Below is a small trained network, with its code and all its weights. Each question gives an input and a class and asks what happens when units are switched off, that is, made to give their printed mean instead of their output.

import numpy as np


def w(rows, s, z=0):
    codes = np.array(rows[::2]) - 128.0
    scale = np.full(codes.shape[1], s)
    scale[-1] = z or s
    return codes * scale


def norm(h):
    return h / np.sqrt((h * h).mean(-1, keepdims=True) + 1e-5)


def f(y):
    return y / 2 * (1 + np.tanh(0.7978845608 * (y + 0.044715 * y**3)))


def log_softmax(a):
    a = a - a.max(-1, keepdims=True)
    return a - np.log(np.exp(a).sum(-1, keepdims=True))


def net(x, mask):
    res = np.array(x, float).reshape(1, 4) / 4 @ E
    u = 0
    for l in range(4):
        y = f(norm(res) @ A[l][:, :-1].T + A[l][:, -1])
        res = res + np.where(mask[u : u + 5], y, B[l][:, -1]) @ B[l][:, :-1]
        u += 5
    return log_softmax(norm(res)[-1] @ U[:, :-1].T + U[:, -1])


A, B = {}, {}
E = w([
[253,140,162,67,220,180],'x0',
[14,150,101,103,148,208],'x1',
[124,123,127,129,134,126],'x2',
[67,146,214,58,139,124],'x3',
],0.0054)
A[0] = w([
[81,113,213,111,67,93,113],'L0N1',
[122,116,159,165,72,1,147],'L0N2',
[155,102,121,88,157,91,156],'L0N3',
[45,115,41,142,81,138,253],'L0N4',
[176,112,71,136,151,216,120],'L0N5',
],0.0088,0.0017)
B[0] = w([
[167,244,90,135,143,78,195],'L0N1',
[134,148,112,180,164,120,234],'L0N2',
[145,159,149,73,64,129,154],'L0N3',
[118,85,196,101,52,92,253],'L0N4',
[48,76,111,105,154,77,175],'L0N5',
],0.011,0.0064)
A[1] = w([
[108,184,74,111,179,142,225],'L1N1',
[202,57,103,80,175,117,99],'L1N2',
[64,107,193,78,145,254,254],'L1N3',
[110,170,18,79,177,204,61],'L1N4',
[144,209,164,58,166,160,146],'L1N5',
],0.0076,0.00038)
B[1] = w([
[66,8,172,172,162,92,154],'L1N1',
[82,161,27,93,86,192,220],'L1N2',
[174,126,156,255,170,90,222],'L1N3',
[124,21,122,54,238,19,148],'L1N4',
[168,112,164,212,116,212,253],'L1N5',
],0.007,0.0031)
A[2] = w([
[170,148,51,113,78,156,14],'L2N1',
[237,116,115,93,105,152,252],'L2N2',
[133,125,81,163,52,105,154],'L2N3',
[78,182,184,199,63,139,38],'L2N4',
[2,111,219,145,103,129,181],'L2N5',
],0.0074,0.0019)
B[2] = w([
[117,138,34,83,149,47,143],'L2N1',
[64,164,70,141,66,214,201],'L2N2',
[115,1,119,255,213,126,208],'L2N3',
[183,141,77,38,140,125,217],'L2N4',
[161,118,99,64,139,78,253],'L2N5',
],0.0071,0.0046)
A[3] = w([
[221,151,189,171,92,54,252],'L3N1',
[158,219,2,53,179,12,189],'L3N2',
[196,235,173,54,58,177,90],'L3N3',
[72,70,33,76,95,110,41],'L3N4',
[108,27,72,221,62,4,226],'L3N5',
],0.0066,0.0027)
B[3] = w([
[125,56,130,177,113,157,203],'L3N1',
[116,209,98,91,148,46,199],'L3N2',
[107,140,168,105,42,185,165],'L3N3',
[112,182,46,173,75,132,157],'L3N4',
[151,134,166,115,189,254,254],'L3N5',
],0.0072,0.0093)
U = w([
[210,66,190,238,219,194,247],'0',
[91,11,200,109,53,164,166],'1',
[112,198,17,90,113,164,174],'2',
[45,76,101,66,209,107,61],'3',
[179,211,153,210,159,38,71],'4',
[114,183,179,16,60,65,19],'5',
[151,184,168,146,18,253,82],'6',
],0.014,0.0013)

Each question gives the input, the list of numbers given to net, and the class t.
The units are the neurons (one row each of A and B). Each row of codes is followed by its name. A weight is (code - 128) times the scale printed after its matrix; where a second scale follows, it is the last column's (A, B and U).
mask holds one flag per neuron, layer by layer. A switched-off neuron (its flag False) gives its mean, the last column of its row in B, instead of its output. The means were averaged over made-up inputs and are rounded, as every weight is.
A unit's drop is (log p(t) with every unit on - log p(t) with that unit switched off) / (log p(t) with every unit on - log p(t) with every unit switched off).
The circuit of an input: a set's keep is (log p(t) with only the set's units on - log p(t) with every unit switched off) / (log p(t) with every unit on - log p(t) with every unit switched off). Starting from the 12 units with the biggest drops (on a tie, the unit counted first), units are removed one at a time, each time the one whose removal leaves the highest keep (on an exact tie, the one counted first), for as long as the keep stays at least 0.8.
circuit, biggest first: the units of the circuit, biggest drop first
unit that matters most: the unit with the biggest drop
k most important neurons: the k neurons with the biggest drops, biggest first
k most important neurons of layer l: the k neurons of layer l with the biggest drops, biggest first
drop of u: that unit's drop, to one decimal
input [0,4,2,2], class 5: 3 most important neurons : [L2N4; L2N5; L0N4]
input [0,-1,1,6], class 4: circuit, biggest first : [L0N1]
input [-8,4,1,2], class 5: circuit, biggest first : [L0N4; L2N5; L0N1]
input [-8,-2,-5,-3], class 0: 2 most important neurons : [L3N5; L0N2]
input [2,0,2,-6], class 2: 2 most important neurons : [L3N4; L0N2]
input [-4,0,2,-8], class 0: 2 most important neurons : [L3N5; L2N3]
input [0,6,-3,-7], class 1: 2 most important neurons : [L0N4; L0N1]
input [1,-2,-3,-8], class 2: 3 most important neurons of layer 0 : [L0N4; L0N2; L0N1]
input [7,2,-8,0], class 3: 4 most important neurons : [L0N5; L0N4; L1N4; L1N2]
input [2,1,-1,7], class 0: 2 most important neurons : [L0N4; L1N5]
input [3,0,8,8], class 6: 2 most important neurons of layer 3 : [L3N3; L3N5]
input [-6,1,7,-2], class 1: 2 most important neurons of layer 2 : [L2N5; L2N4]
input [6,1,1,-1], class 3: 2 most important neurons of layer 0 : [L0N5; L0N4]
input [1,4,-3,-6], class 3: 2 most important neurons : [L0N5; L2N5]
input [3,8,-8,7], class 0: circuit, biggest first : [L1N3]
input [-7,-1,0,-5], class 0: 2 most important neurons : [L3N5; L0N2]
input [1,-8,-2,5], class 6: 2 most important neurons : [L0N3; L3N3]
input [-8,0,-3,7], class 4: 3 most important neurons of layer 0 : [L0N1; L0N2; L0N3]
input [-4,-5,7,0], class 0: 2 most important neurons of layer 1 : [L1N2; L1N1]
input [6,-7,-2,1], class 6: unit that matters most : L0N3
input [3,2,8,8], class 0: 4 most important neurons : [L0N4; L1N5; L1N1; L1N4]
input [-7,-2,3,-8], class 0: drop of L3N5 : 0.2
